[[122 126 131 129 127 121 126 125]
 [136 133 126 123 126 141 123 130]
 [126 138 126 130 128 135 131 130]
 [129 132 127 128 126 140 133 129]
 [139 135 123 130 126 125 134 131]
 [107 125 125 127 130 134 130 131]
 [131 140 125 132 128 131 126 126]
 [133 135 128 135 129 143 123 127]
 [123 131 124 132 127 132 130 130]]
:
[[130 130 132 127 132 124 131 123]
 [127 123 143 129 135 128 135 133]
 [126 126 131 128 132 125 140 131]
 [131 130 134 130 127 125 125 107]
 [131 134 125 126 130 123 135 139]
 [129 133 140 126 128 127 132 129]
 [130 131 135 128 130 126 138 126]
 [130 123 141 126 123 126 133 136]
 [125 126 121 127 129 131 126 122]]

[[125 128 131 126 134 130]
 [144 128 124 122 124 127]
 [107 128 114 133 114 116]
 [141 135 129 124 124 123]
 [144 117 130 128 147 123]
 [134 131 147 133 128 130]
 [142 125 125 132 121 124]
 [128 122 113 134 134 129]
 [119 129 133 132 130 123]
 [119 127 124 123 132 122]
 [148 130 115 140 125 131]]
:
[[131 125 140 115 130 148]
 [122 132 123 124 127 119]
 [123 130 132 133 129 119]
 [129 134 134 113 122 128]
 [124 121 132 125 125 142]
 [130 128 133 147 131 134]
 [123 147 128 130 117 144]
 [123 124 124 129 135 141]
 [116 114 133 114 128 107]
 [127 124 122 124 128 144]
 [130 134 126 131 128 125]]

[[129 115 131 130 131 132 120 120 139 118 144]
 [127 109 143 130 136 129 135 112 116 151 123]]
:
[[123 151 116 112 135 129 136 130 143 109 127]
 [144 118 139 120 120 132 131 130 131 115 129]]

[[146 117 126]
 [138 117 135]
 [ 98 142 124]
 [120 147 123]
 [136 132 115]
 [127 124 131]]
:
[[131 124 127]
 [115 132 136]
 [123 147 120]
 [124 142  98]
 [135 117 138]
 [126 117 146]]

[[130 120 112 115 112 133 133]
 [135 158 150 127 134 140 145]
 [133 135 125 122 125 133 136]
 [127 118 128 137 117 121 118]
 [129 129 122 120 117 138 135]
 [130 134 126 120 126 135 135]
 [145 150 133 133 121 138 142]
 [136 135 134 138 112 134 132]
 [126 118 120 129 130 121 118]
 [126 146 144 119 130 142 142]
 [146 150 133 141 137 128 132]
 [125 131 124 119 143 128 127]]
:
[[127 128 143 119 124 131 125]
 [132 128 137 141 133 150 146]
 [142 142 130 119 144 146 126]
 [118 121 130 129 120 118 126]
 [132 134 112 138 134 135 136]
 [142 138 121 133 133 150 145]
 [135 135 126 120 126 134 130]
 [135 138 117 120 122 129 129]
 [118 121 117 137 128 118 127]
 [136 133 125 122 125 135 133]
 [145 140 134 127 150 158 135]
 [133 133 112 115 112 120 130]]

[[140 143 135 136 107 150 121]
 [115 137 108 117 107 119 115]
 [132 119 157 135 107 122 123]
 [135 123 153 132 107 117 114]]
:
[[114 117 107 132 153 123 135]
 [123 122 107 135 157 119 132]
 [115 119 107 117 108 137 115]
 [121 150 107 136 135 143 140]]

[[121 133 115 129 119 119 119 131]
 [115 142 119 107 123 131 112 141]
 [121 128 152 108 143 128 128 140]
 [125 128 107 133 114 121 123 126]
 [110 130 111 124 109 116 115 135]
 [119 133 105 125 112 118 117 131]
 [126 152 139 111 144 105 133 157]
 [153 143 130 135 139 150 153 111]
 [137 118 116 146 139 114 136 131]]
:
[[131 136 114 139 146 116 118 137]
 [111 153 150 139 135 130 143 153]
 [157 133 105 144 111 139 152 126]
 [131 117 118 112 125 105 133 119]
 [135 115 116 109 124 111 130 110]
 [126 123 121 114 133 107 128 125]
 [140 128 128 143 108 152 128 121]
 [141 112 131 123 107 119 142 115]
 [131 119 119 119 129 115 133 121]]
---
[[128 131 131]
 [127 124 125]
 [117 151 129]]
:
[[127 124 125]
 [117 151 129]]

[[141 130 158 109]
 [133 127 135 148]
 [143 137 142 108]
 [118 112 139 107]
 [156 132 150 114]]
:
[[133 127 135]
 [143 137 142]]

[[101 127 130 117 135]
 [141 124 135 116 152]
 [148 144 121 139 139]
 [113 130 117 153 136]
 [141 149 118 140 121]]
:
[[141 124 135]
 [148 144 121]]

[[124 125 136]
 [117 122 151]
 [120 125 147]
 [122 126 139]
 [114 117 148]]
:
[[117 122 151]
 [120 125 147]]

[[142 153 110 117]
 [117 117 119 131]
 [122 131 109 112]]
:
[[117 117 119]
 [122 131 109]]

[[112 131 137]
 [151 112 118]
 [144 105 102]]
:
[[151 112 118]
 [144 105 102]]

[[143 103 127]
 [127 129 122]
 [130 125 130]]
:
[[127 129 122]
 [130 125 130]]
